Each row was made from one walk, in order. Every step used is in the known rows, and no mark comes twice. Write each row's walk.
Known rows:
kivaf > gezir > dovos > savufep > dopi > morusat > sebe: [-412   26 -240 -190   28  389  -69   83   39  -60  -30 -439 -145  174
   26  492 -376   88    2  226  230 -132  341  142  200   87   69 -178
  347   88 -276   30 -200 -100 -104 -176   10 -139  317  153 -129 -434
  331 -180  430    1 -149 -185]
pupi > dovos > gezir > musom > morusat: [-275   85 -113   92  236 -105   14 -194 -203   89  -95 -595  216  -70
  321   63 -516  508 -120  169   49 -281 -292   13  -54    1  308 -144
   31 -258 -103   99   35  254 -190  184  -53  -26  -85  -66  -24  -26
 -169   56 -113  356  294  264]
morusat > dovos > pupi > musom: [-216   27   31 -137 -153  221  -28 -242   12 -128    8 -300 -137 -111
  -48  -37  180   92  -15   -6  243  -30   56 -336  -30 -134 -109   88
  191  -62   97   19  -56  229  -88  -88 -239  -25 -148 -191  -39   68
  -66  202 -141  -29  293  108]
morusat > musom > sebe > savufep > dovos: [ -10 -192 -386 -376 -272  163  126  270 -226 -189   11  139  465  202
  287  328 -483  -83   37  293  366  100 -246 -210  433  368 -190  -38
  101   13  -20  -26 -118  518 -367 -271 -265  -77 -209  149  134  -57
  100  -27   78  314  316 -104]
sebe > dopi > savufep > gezir > dovos > pupi > musom > kivaf: [ 295  -45 -459  -82  -85  670  322  111 -283 -421   19 -474 -286  337
  218  439  -44   54  -12   -7  347  426  -28 -517 -140   18  -94   19
   -8 -238  342 -236 -102  232 -158 -188 -152  -44  -79  360   24  155
   12   54 -165  331  127 -334]
kivaf > gezir > musom > pupi > dovos > savufep > dopi > sebe: [-251   51 -216   81  197   74  -69 -206   10 -204 -160 -500 -144  118
  108  432 -542  588  -22  387  153 -249 -131  623    3  113  374  -79
  111  -22 -458  184 -108  138 -108  352 -290   29  163  -39 -439  -19
  -17 -219  190 -122  262 -171]
dovos > savufep > gezir > musom > morusat > sebe > dopi > pupi: [  22  -66 -118 -402  -26  174  100  159 -174   76 -329 -324 -124  206
 -139  748 -481   45 -196  253   37  -24  159  -67   27  278  158 -373
   97 -186 -323  -80 -209  314 -394 -199 -316  236   56  455 -109 -159
  224  -85 -232  194  386  260]
morusat > sebe > savufep > gezir > musom > kivaf > dovos > pupi: [ 222    0 -196   58    6  366  183  269 -119 -320 -119 -422  -68  192
   97  580  -27  126 -197  236  230  158 -126 -163  -35  217 -284 -353
 -220 -260  360 -172  -31  512 -164 -152 -113  -19 -474  454  -21   88
 -156 -163   88  711  338  -19]
morusat > sebe > dopi > dovos: [-320  139  -89 -440 -105   52  -35 -142   53   36 -166   99  -78    9
   50  376 -273   71 -216  -17  167   17  146  -45   87   11 -135 -302
  108  105 -144   65 -423  503 -337  132 -136  108 -141  114 -137 -183
   92 -123   48   98   22  164]
kivaf > dovos > pupi > musom > morusat > sebe: [ -99  405  -70    7 -222   94  161 -100 -107 -176 -146 -514   34  -32
  115  124  113 -173  119  173    4  -58   35 -570  307   -8 -190 -339
  284 -103  115 -197  113  206 -159 -142  -92  130  -13  138  -98  -14
  -79  236  -81  112  266 -118]
morusat > dovos > savufep > sebe > dopi: [-419  110  -64 -398    2  236  199 -370  -55  108  -36    9 -141   57
    0  474 -473  183   14  116  347 -151   53  177  108  390  219  219
  270  -51 -201  -19 -607   67 -383  -82 -370 -214 -132  210  145  -70
  149  -85  -41  -33  223   79]
kivaf > savufep > dovos > gezir > musom > pupi: [-218  -96 -154  -79  141   89    5 -118 -144 -323  193 -211  105   60
  151  275 -359  457  -17  259  418 -299 -287  448   71  208   81    9
   42  -84 -360  293   43  235 -200   74  -49 -269 -128  -20 -215   32
 -361 -326  139  241  262   83]
kivaf > musom > morusat > dovos > gezir: [-456  267 -141 -117   45  110 -144 -134 -244  270  127 -335  128 -190
  196  232 -249  298   27  172  254 -241  -12 -123  267   85  301  153
   55 -106 -160  293  -53  110 -431  -50 -188   -1 -201  -21  260 -257
 -170   35 -132 -132  473  360]
sebe > savufep > dopi > dovos: [-236 -196 -252 -496  -37  137  -96 -164  -92 -157   41  160   84  198
  142  430 -473  262 -242  137  191   85  -11   97   85  -73  138  -18
   48  153  -88  186 -531  216 -369  -25 -350  -35   49  -31  -17 -223
   95  -41   21  -65  249  -92]
dovos > savufep > sebe > morusat > musom > kivaf > gezir: [-196  204 -380  -30   78   70  282  205 -310   31 -153 -464  309  319
  335  436 -452   43  -89  391  463 -192  155  332  221  757  130  132
  230 -275 -438 -143 -137    6 -185 -207 -340 -208 -139  259  290   64
  327 -215    6  -18    4 -218]
dopi > savufep > gezir > dovos > pupi > musom > kivaf: [ 389  -90 -371   41  -49  527  208  200 -286 -449  152 -651 -115  213
  128  293  124  151    0   65  261  404  -78 -560 -124  -26 -104  -99
  -34 -297  353 -156  193  255  -39 -204  -37  -87  -94  194   -3  132
   13  128 -156  376  266 -369]
morusat > musom > sebe > dopi: [-179   17 -167 -376 -173  163  321   65 -108   53 -205   14  242   45
  193  226 -449  -28  -48  178  443   38  -64  -51  299  382 -254  -22
  170   51 -218  -97 -161  270 -329    6 -269   27 -184  171   74  -45
  138   43    8   41   37  -53]
morusat > dovos > savufep > gezir > musom: [-151 -174  -17 -145   57  300  -96   81 -198  -60   64 -361  -98  -34
 -100  263 -265  425 -188   29  278  -61  -95  140 -202   -4   93   28
   57 -131  -76  103  -36  319 -190 -195 -207 -138 -230   58   -2  -27
   67 -164  -18  236  425  262]
sebe > morusat > musom > pupi: [-313    8 -270  -48   56  -28  154   67  -49   14 -165 -133  134  112
  268  -75 -357 -209  -53  260  177 -118 -120   94  471  197 -168  109
  176   10 -291  129  161  235  -51  179 -217    9 -347   96  -49  101
  -77 -263  -93 -106   77 -121]
gezir > savufep > sebe > morusat > musom: [-310  -83 -145 -285   36  -22  270   40 -370   33 -263 -240  475  181
  221  209 -423   61 -277  385  407 -141   85  337  111  476  -49   60
  203  -81 -256 -139 -110  -50 -296 -133 -336 -363 -232  141  102   72
  280  146 -194  -65  170  -53]
dovos > savufep > musom > sebe: [ -62  -56  -10 -263 -163  154  248  135  -79  -95   75 -218  312   13
 -286  470 -200  362   51  272  309   93  -98   75  136  313 -223 -237
   34 -325 -314  -56   61  137 -278   -4  -14   48  -24  111   68 -113
   -7  290   30  237  299  -31]
savufep > dopi > sebe > morusat: [-415   56 -312  -45  -14   73   78 -191 -166  -24 -279 -161   21  199
  155  408 -425  -57 -374  205  136   81  362  242  170  162  170 -166
  223   -8 -165  -42 -409   38 -299   88 -313    8   21  173 -159  -82
  254   66  -93 -325   27 -327]
sebe > savufep > dovos > gezir > musom: [ -53 -322 -352 -138   45  216  -29   66 -221 -210   94 -201   59  248
  311  394 -463  216  -94  299  244 -145 -170   38   15  101  237  -48
  -42 -199   33   42 -279  493 -192 -231  -64 -190 -102  147  -33  150
 -115 -204    4  401  316  284]
dopi > pupi > dovos > gezir > savufep > musom > sebe > morusat: [-443 -230 -178 -262  -10   94   76   76 -153   35 -183 -306  497   86
  -61  486 -368  515 -253  257  238 -239   79  254  -52  481 -134 -300
    5 -372 -435    5   37  141 -396  194 -149   29 -120   16 -163 -219
 -172  512   24  477  184  249]
sebe > morusat > musom > pupi > dovos > gezir > savufep > dopi: [-630  -85 -223 -224  367   16   83 -222  -87   -9 -155 -453  197  210
  371   14 -645  364 -197  412  440 -511  -24  481  197  163  -14  120
  158  153 -459  325  139   41 -149  369 -325 -205 -194 -142 -274 -221
 -175 -100  222 -199  -74   10]
musom > morusat > dovos > pupi: [-316  227   55 -179  -40  145  -52 -299 -101   76 -131 -200  -15 -158
   70   79 -147  120  -17   61   82  -13 -145 -364  248   67  -86  137
  168   43  244   77  -80   64 -321  -48 -276  -69 -235  -45  152 -295
 -139  119 -181  123  468   47]
savufep > dopi > sebe > morusat > musom: [-329  -50 -284 -129   -2    4   21   15 -103   95 -328 -246  104  230
  289  274 -464 -230 -419  370  233    1  380  256  244  167  162  -35
  269   45 -316   27 -242   58 -232   84 -398  -14   29   97 -152  -95
  395  -16 -109 -474   29 -334]
kivaf > musom > pupi > dovos > savufep > dopi > morusat > sebe: [-523  231 -168 -142   75 -115 -115 -183  324  131   22 -307    1  101
 -188  513 -384  339   48  281  113 -160   31  399  230 -164   31 -236
   69   65 -756  421   68  143 -174  402 -231  198  -12   10 -209 -229
   21 -187  425 -312   34  -39]
dopi > morusat > dovos > pupi: [-463  -10   17 -113 -155  228 -225 -166  224   93  -92  -61 -102  -19
  -68   44  -58   32 -193   36   56    5   39 -169   31 -120 -184  117
  175   15    5   94 -175   93 -120  -33 -178 -202 -159 -153   34 -153
    3  -70   92  115  214   89]
kivaf > savufep > dopi > morusat > musom > pupi: [-427 -132  -55 -310   11   80   43   -1  178  -90  -21   16  229  242
    3   85 -445   75 -216  398  391  -98   -3  495  288   28  -36  164
  205  159 -700  354   10 -250 -183  166 -288 -217  107 -216  -86 -230
  114 -290  184 -414   80 -340]
dopi > savufep > sebe > morusat > musom > pupi > dovos: [-127  111 -373  -31  119 -129  261  -48   24   49 -216 -256  213  108
  373  176 -590    1  -30  342   57   10 -345   43  389  264   70   38
  122 -113 -328   89  104  278 -152  355 -268   -5 -420  124 -207  157
   -2  -82  -38  -14  288 -284]
dopi > dovos > gezir > musom > kivaf > savufep > sebe > morusat: [-328   98 -215 -151  200 -212  162 -259 -369 -111   53 -242  297  123
  275  601 -463  565 -451  160  561 -179  105  663 -299  517  148  -20
   75 -399 -560  127 -402  121 -373   -5 -295 -306 -245  131  112   61
  -22 -154  -36  320   53  101]
kivaf > dovos > savufep > sebe: [-218  159 -157  -45  -28  125  167 -139 -119  -35   81 -300  158   70
  103  402 -304  189  111  234   97 -227 -107  199  196  413  209  -44
  284 -107 -210 -152 -226  -38 -194 -107 -161 -277   47  253   35   75
  127  -18  103  102  197 -308]
pupi > dovos > savufep > gezir: [-187  -49 -161   10   50  181  -61   59  -88   27  -31 -471  221   64
    0  201 -281  469 -139  -50  115  -73 -167    2 -203   17  160 -138
  -47 -116  -76   50    7  247 -150   68 -140  -64  -72  -39  -50 -109
  109   -1  176  192  205 -140]
musom > kivaf > savufep > sebe > dopi > pupi: [-181   12 -119 -383   19  124  353 -179 -117  -40 -108  104  223  284
  -70  746 -356  277 -206  179  387    0  162  476   32  770  258  -19
   44 -234 -435  -63 -571 -153 -509   48 -428 -136    6  254  219  -27
  194   41 -259  111  135 -265]
gezir > musom > pupi > dovos > savufep: [-199  -28  -41   24  260 -138   65 -255   33  -79    6 -422  -65   39
   -8  120 -401  594  140  153   64 -240 -429  405  -10  -34   95  -31
    1 -123 -349  208  176  306   40  379 -150   48 -148  -40 -176  181
 -177 -190   56  233  185   61]
dopi > morusat > dovos > gezir > savufep > musom > sebe: [-571 -211   42 -356 -177  386    8  111  -49 -109  119  -31  341   20
 -239  209 -268  442 -217  382  454 -133   69  124    9  200 -308 -118
  103 -324 -328  116  -21  116 -391 -101   62 -344 -143 -183   78 -315
 -177  198  145  413  359  496]

Which walk is each row?
[-227 -386 -141 -563   68  250   36 -193  -33  -50   41  -28 -102   16
  -10  670 -585  364 -147  371  376 -189  103  127  150  390  137  -71
  118  -70 -294  206 -413  335 -402 -127 -398   73 -117  108 -155 -241
  -84  102   25  219  413  410]
morusat > dovos > gezir > musom > sebe > savufep > dopi > pupi
[-203   77  -14   55  357 -144  276 -278 -167  -78   73 -545  383   17
  157  423 -395  849 -252  219  533 -258 -156  625 -346  477  327 -109
 -113 -462 -372  108 -162   68 -262  250 -140 -308 -215  -34   82   78
  -78   33   19  433  150   13]
pupi > dovos > gezir > musom > kivaf > savufep > sebe
[-371   69 -274 -397   65  192 -130   34 -338 -180 -243 -329  214  331
  397  410 -345  358 -427  255  569 -144  208  440  -36  314 -294  182
  193  243 -266   97 -107  -77 -339  -81 -571 -259  -72  -52   14 -336
  130  -66  159  -74  -68 -160]
sebe > morusat > musom > kivaf > gezir > savufep > dopi > dovos > pupi
[  35 -190 -207 -432  -17  137  267   25    7 -293    4 -154  -34  423
 -192  577 -154  -22 -113  399  242   89  434  -96  240  208  120 -456
   34 -237 -258   21 -266  386 -230  -98 -303  302   83  129   -1  -11
  241  124 -253  -43  149   -5]
morusat > sebe > savufep > dopi > pupi > musom > kivaf
[-205    9 -223 -114  183  112  182 -205 -200   74  -68 -374 -175   -8
  260  454 -522  215 -221  282  260  -83   38   80   20  261  249   26
  161 -311 -169   10 -267  283 -253  -95 -144 -158 -420  226 -127  144
    0  -18 -108  135  356  334]
dopi > savufep > sebe > morusat > dovos > gezir > musom
[-170  -58 -129 -473 -247  328  254 -344  -85 -313   10  -25  -50   17
  -45  400 -164  141   26  153  527  150   56 -362  141   96 -265   53
  189   19   77   -3 -354  235 -355 -238 -474   79 -174  -12  -22 -127
  -81  361   48  -26  356    6]
morusat > dovos > pupi > musom > sebe > savufep > dopi
[-425 -121 -201 -427   71 -106  -34  -58 -308   88 -103 -261  428  126
  379  247 -485  223 -405  413  458 -391  178  328  -61  409   44   80
  240  -70 -484  104 -243  141 -302 -113 -318 -457 -133  -25  -54  -97
  154  -27    3  -36  149  208]
dopi > dovos > gezir > savufep > sebe > morusat > musom
[-449   63 -123 -304 -373  276   39 -297   95 -241   24  -40   32  -38
 -125  216 -166   48 -142   92  360  118  145 -273   80  -58 -387  -66
  437   32 -254   37 -203  116 -282 -178 -373  -58  -14 -127 -103 -164
   12  241  182  -33  164   -6]
savufep > dopi > morusat > dovos > pupi > musom > sebe
[-463 -176 -181 -379   27  201  235  -59   55  -27 -119  -34  186  329
  195  158 -623   15 -154  702  447 -387   -7  334  186  414    0  175
  221 -101 -621   97 -250   -2 -207   31 -197 -551  -38   59  -70   37
  -44 -354   61  -93  162  204]
dovos > gezir > savufep > sebe > dopi > morusat > musom > pupi
[-279  -67 -169 -412  195   -2   -2 -193  107  168 -211 -334   80  170
  105  568 -584  167 -141  427   -6 -271  193 -214  313  208  406 -373
   17  -80 -201  213 -313  259 -373  140 -257  243   95   40 -181 -506
   26  157   12   39  319  141]
musom > morusat > sebe > savufep > dopi > pupi > dovos > gezir
[ -20  247 -402 -320 -176  276  233  -13 -233 -210  -52 -313 -134  328
  289  433 -423 -191   86  314  195   22  160 -649  346    1  169 -352
  245 -184  -96  -84 -186  545 -376 -268   -7  155   91  218 -153  -41
   47    0  -93  -21  226  198]
pupi > musom > morusat > sebe > dopi > savufep > dovos > gezir
[-213  -20 -107 -149  295  -11   81 -117  161  121 -199 -443 -174  159
   73  537 -394  384 -229  204  158 -292  180  241  -99  315  180 -441
  -76 -309 -349   99 -184  582 -167  376 -128  217 -172  183 -182   -4
  -42 -120  -36  493  -79  408]
morusat > sebe > dopi > pupi > dovos > gezir > musom > kivaf
[-210 -221 -350 -125  -22  124  -34  105  151 -279   60  -18  -89  305
  110  366 -488  -80  -48  528  115 -163 -117  -22  293   15  -62 -300
   24 -232 -269  209 -131  710  -74  -78   88 -126 -210  183 -241   91
 -254 -564  222  452  284  433]
dopi > morusat > sebe > savufep > dovos > gezir > musom > pupi
[-122    5 -363 -452 -418  282  135    5 -312 -297   68   -4  156  143
   -4  471 -322  244 -106  -84  443  114   37 -222 -203  125 -178 -159
  241 -109 -401  -81 -364  482 -401 -308 -366   61   74  138  -57    8
  126   29  113  114  155   46]
pupi > musom > sebe > dopi > dovos > savufep > gezir
